Here is a tiny trained network, its code and every weight. The questions are about switching its units off for an input and a class, where a switched-off unit gives its printed mean instead of its output.

import numpy as np


def w(rows, s, z=0):
    codes = np.array(rows[::2]) - 128.0
    scale = np.full(codes.shape[1], s)
    scale[-1] = z or s
    return codes * scale


def f(y):
    return y / 2 * (1 + np.tanh(0.7978845608 * (y + 0.044715 * y**3)))


def log_softmax(a):
    a = a - a.max(-1, keepdims=True)
    return a - np.log(np.exp(a).sum(-1, keepdims=True))


def net(x, mask):
    res = np.array(x, float).reshape(1, 8) / 4 @ E
    y = f(res @ A[0][:, :-1].T + A[0][:, -1])
    res = res + np.where(mask, y, B[0][:, -1]) @ B[0][:, :-1]
    return log_softmax(res[-1] @ U[:, :-1].T + U[:, -1])


A, B = {}, {}
E = w([
[153,80,137,76,129,233,57,160,43],'x0',
[126,130,129,129,121,126,125,130,130],'x1',
[121,64,62,73,195,115,108,207,254],'x2',
[236,255,123,78,174,139,60,127,153],'x3',
[195,122,6,114,125,100,210,150,66],'x4',
[128,128,130,126,128,131,130,130,127],'x5',
[106,149,180,244,190,123,141,235,71],'x6',
[123,116,134,100,192,152,150,96,113],'x7',
],0.0067)
A[0] = w([
[163,177,142,81,255,190,126,97,117,208],'neuron 1',
[121,107,91,100,192,160,123,211,176,3],'neuron 2',
[219,160,142,130,127,125,66,158,146,51],'neuron 3',
[129,165,164,150,168,46,204,68,181,216],'neuron 4',
[152,121,158,189,221,128,124,184,99,51],'neuron 5',
[168,219,89,120,211,153,128,122,132,91],'neuron 6',
[143,164,188,152,104,123,152,42,26,105],'neuron 7',
[165,91,159,130,149,212,89,219,52,156],'neuron 8',
[74,148,164,134,139,130,55,89,134,49],'neuron 9',
[50,123,186,149,141,152,78,101,153,138],'neuron 10',
[184,139,76,147,83,110,181,142,70,102],'neuron 11',
[169,89,112,84,111,152,131,102,186,72],'neuron 12',
[133,177,193,198,149,105,139,193,61,127],'neuron 13',
[126,168,171,146,90,113,129,75,55,27],'neuron 14',
[106,95,205,120,138,141,77,146,201,101],'neuron 15',
[79,29,160,135,85,95,146,102,73,33],'neuron 16',
[172,96,41,120,166,140,178,131,105,108],'neuron 17',
[121,168,137,144,103,132,124,84,58,20],'neuron 18',
[99,157,230,149,125,137,67,66,146,136],'neuron 19',
[127,35,98,145,149,100,86,168,154,43],'neuron 20',
[168,122,157,70,76,109,122,21,147,171],'neuron 21',
[30,58,113,100,136,137,212,147,95,116],'neuron 22',
[142,126,173,173,180,131,111,209,98,103],'neuron 23',
[144,133,140,208,204,122,141,183,166,104],'neuron 24',
[128,238,128,108,149,100,66,121,119,77],'neuron 25',
[137,63,116,68,89,226,71,92,101,173],'neuron 26',
],0.008,0.0039)
B[0] = w([
[137,171,186,172,137,141,203,142,133,238],'neuron 1',
[147,78,183,67,180,62,54,98,218,177],'neuron 2',
[135,158,201,61,48,130,184,142,154,172],'neuron 3',
[23,231,117,195,156,170,45,150,62,227],'neuron 4',
[144,13,79,65,80,177,161,42,135,187],'neuron 5',
[137,190,177,85,79,129,203,191,165,196],'neuron 6',
[176,108,183,114,251,52,96,103,245,238],'neuron 7',
[29,254,107,183,127,113,74,114,153,254],'neuron 8',
[215,51,94,126,155,101,133,191,107,159],'neuron 9',
[180,102,82,139,121,169,148,205,77,205],'neuron 10',
[187,72,60,204,208,187,99,182,61,189],'neuron 11',
[87,71,94,59,154,153,114,81,198,172],'neuron 12',
[53,45,103,113,89,195,191,48,130,244],'neuron 13',
[150,90,201,55,212,31,58,107,195,182],'neuron 14',
[195,87,104,169,186,128,138,231,72,200],'neuron 15',
[165,197,226,67,51,109,210,167,138,183],'neuron 16',
[199,109,91,209,175,127,108,217,57,190],'neuron 17',
[172,109,194,66,182,31,17,137,198,162],'neuron 18',
[160,90,37,160,156,187,117,209,76,225],'neuron 19',
[127,150,227,53,136,81,112,108,202,157],'neuron 20',
[113,65,43,134,89,217,182,48,160,222],'neuron 21',
[172,207,228,115,73,146,195,176,148,198],'neuron 22',
[137,73,51,81,149,166,187,55,115,205],'neuron 23',
[71,113,81,95,114,135,103,42,175,187],'neuron 24',
[180,166,182,73,34,167,188,146,93,183],'neuron 25',
[44,194,97,196,120,179,99,126,146,239],'neuron 26',
],0.007,0.0066)
U = w([
[169,96,207,37,253,25,33,124,201,98],'0',
[179,189,247,76,37,148,225,181,89,13],'1',
[122,70,57,75,115,189,165,5,111,15],'2',
[229,93,80,167,212,145,104,246,20,13],'3',
[119,175,140,169,154,155,121,135,123,254],'4',
[33,254,121,168,159,145,38,120,87,107],'5',
],0.0084,0.0069)

Each question gives the input, the list of numbers given to net, and the class t.
The units are the neurons (one row each of A and B). Each row of codes is followed by its name. A weight is (code - 128) times the scale printed after its matrix; where a second scale follows, it is the last column's (A, B and U).
mask holds one flag per neuron, in row order. A switched-off neuron (its flag False) gives its mean, the last column of its row in B, instead of its output. The means were averaged over made-up inputs and are rounded, as every weight is.
A unit's drop is (log p(t) with every unit on - log p(t) with that unit switched off) / (log p(t) with every unit on - log p(t) with every unit switched off).
The circuit of an input: a set's keep is (log p(t) with only the set's units on - log p(t) with every unit switched off) / (log p(t) with every unit on - log p(t) with every unit switched off). Starting from the 12 units with the biggest drops (on a tie, the unit counted first), units are removed one at a time, each time the one whose removal leaves the highest keep (on an exact tie, the one counted first), for as long as the keep stays at least 0.8.
units of the circuit, in order: the units of the circuit, biggest drop first
unit that matters most: the unit with the biggest drop
k most important neurons: the k neurons with the biggest drops, biggest first
input [3,-8,2,5,0,-7,8,7], class 2: unit that matters most	neuron 5
input [-4,-3,3,-5,-6,6,2,-6], class 3: units of the circuit, in order	[neuron 15; neuron 10]
input [3,-4,6,-8,-3,-2,4,6], class 1: 3 most important neurons	[neuron 22; neuron 16; neuron 7]
input [2,-5,5,-6,-7,6,6,-6], class 3: 2 most important neurons	[neuron 15; neuron 10]
input [3,4,-5,-1,-6,4,0,3], class 3: units of the circuit, in order	[neuron 19; neuron 10]
input [7,-1,-7,-4,6,-8,5,1], class 0: units of the circuit, in order	[neuron 7; neuron 14]
input [2,-6,4,2,8,-6,-7,2], class 3: 2 most important neurons	[neuron 17; neuron 13]
input [6,0,4,8,-5,6,2,-2], class 1: units of the circuit, in order	[neuron 3; neuron 25]
input [7,6,-3,8,6,1,5,2], class 1: 2 most important neurons	[neuron 6; neuron 3]
input [-2,-7,-5,-4,2,8,-1,-4], class 0: units of the circuit, in order	[neuron 7; neuron 14; neuron 26]
input [6,8,7,-1,6,7,-5,-6], class 0: 2 most important neurons	[neuron 2; neuron 20]
input [-6,4,-5,8,-1,6,-3,5], class 1: 2 most important neurons	[neuron 25; neuron 6]
input [-8,-2,5,3,7,5,8,-8], class 2: units of the circuit, in order	[neuron 24; neuron 5]
input [1,6,-5,8,-8,-7,6,-6], class 1: units of the circuit, in order	[neuron 25]
input [7,-8,-6,-2,1,-5,-2,2], class 5: 3 most important neurons	[neuron 26; neuron 8; neuron 2]
input [-1,-8,7,-7,-4,-4,-7,-2], class 0: 3 most important neurons	[neuron 20; neuron 12; neuron 13]
input [-5,6,6,-4,-8,0,-6,1], class 3: units of the circuit, in order	[neuron 15; neuron 10]
input [-5,-4,2,1,-7,-5,-6,2], class 3: units of the circuit, in order	[neuron 15; neuron 19; neuron 10]
input [-4,-2,-7,-2,-8,1,-6,-1], class 3: 2 most important neurons	[neuron 19; neuron 10]
input [7,-6,-1,4,3,2,-1,4], class 5: unit that matters most	neuron 8
input [-7,6,6,1,-1,0,8,7], class 2: 3 most important neurons	[neuron 5; neuron 24; neuron 23]
input [-2,-4,-3,6,3,8,7,-5], class 2: units of the circuit, in order	[neuron 13; neuron 5]
input [0,4,-8,8,2,6,4,4], class 0: 3 most important neurons	[neuron 7; neuron 14; neuron 18]
input [0,-5,7,8,1,8,-5,3], class 1: 2 most important neurons	[neuron 6; neuron 1]
input [-8,-3,-3,-8,6,0,4,4], class 1: 4 most important neurons	[neuron 22; neuron 16; neuron 8; neuron 26]
input [-3,-8,-2,-6,6,4,1,3], class 1: 4 most important neurons	[neuron 22; neuron 16; neuron 19; neuron 15]
input [-3,-5,7,1,3,-6,2,5], class 0: units of the circuit, in order	[neuron 2]
input [7,-5,5,-3,-4,1,-5,2], class 5: 2 most important neurons	[neuron 26; neuron 7]
input [-2,8,-1,-4,5,-8,-2,-2], class 3: units of the circuit, in order	[neuron 11; neuron 13]
input [-5,0,4,1,-8,-4,-7,-3], class 3: units of the circuit, in order	[neuron 15; neuron 19; neuron 10]
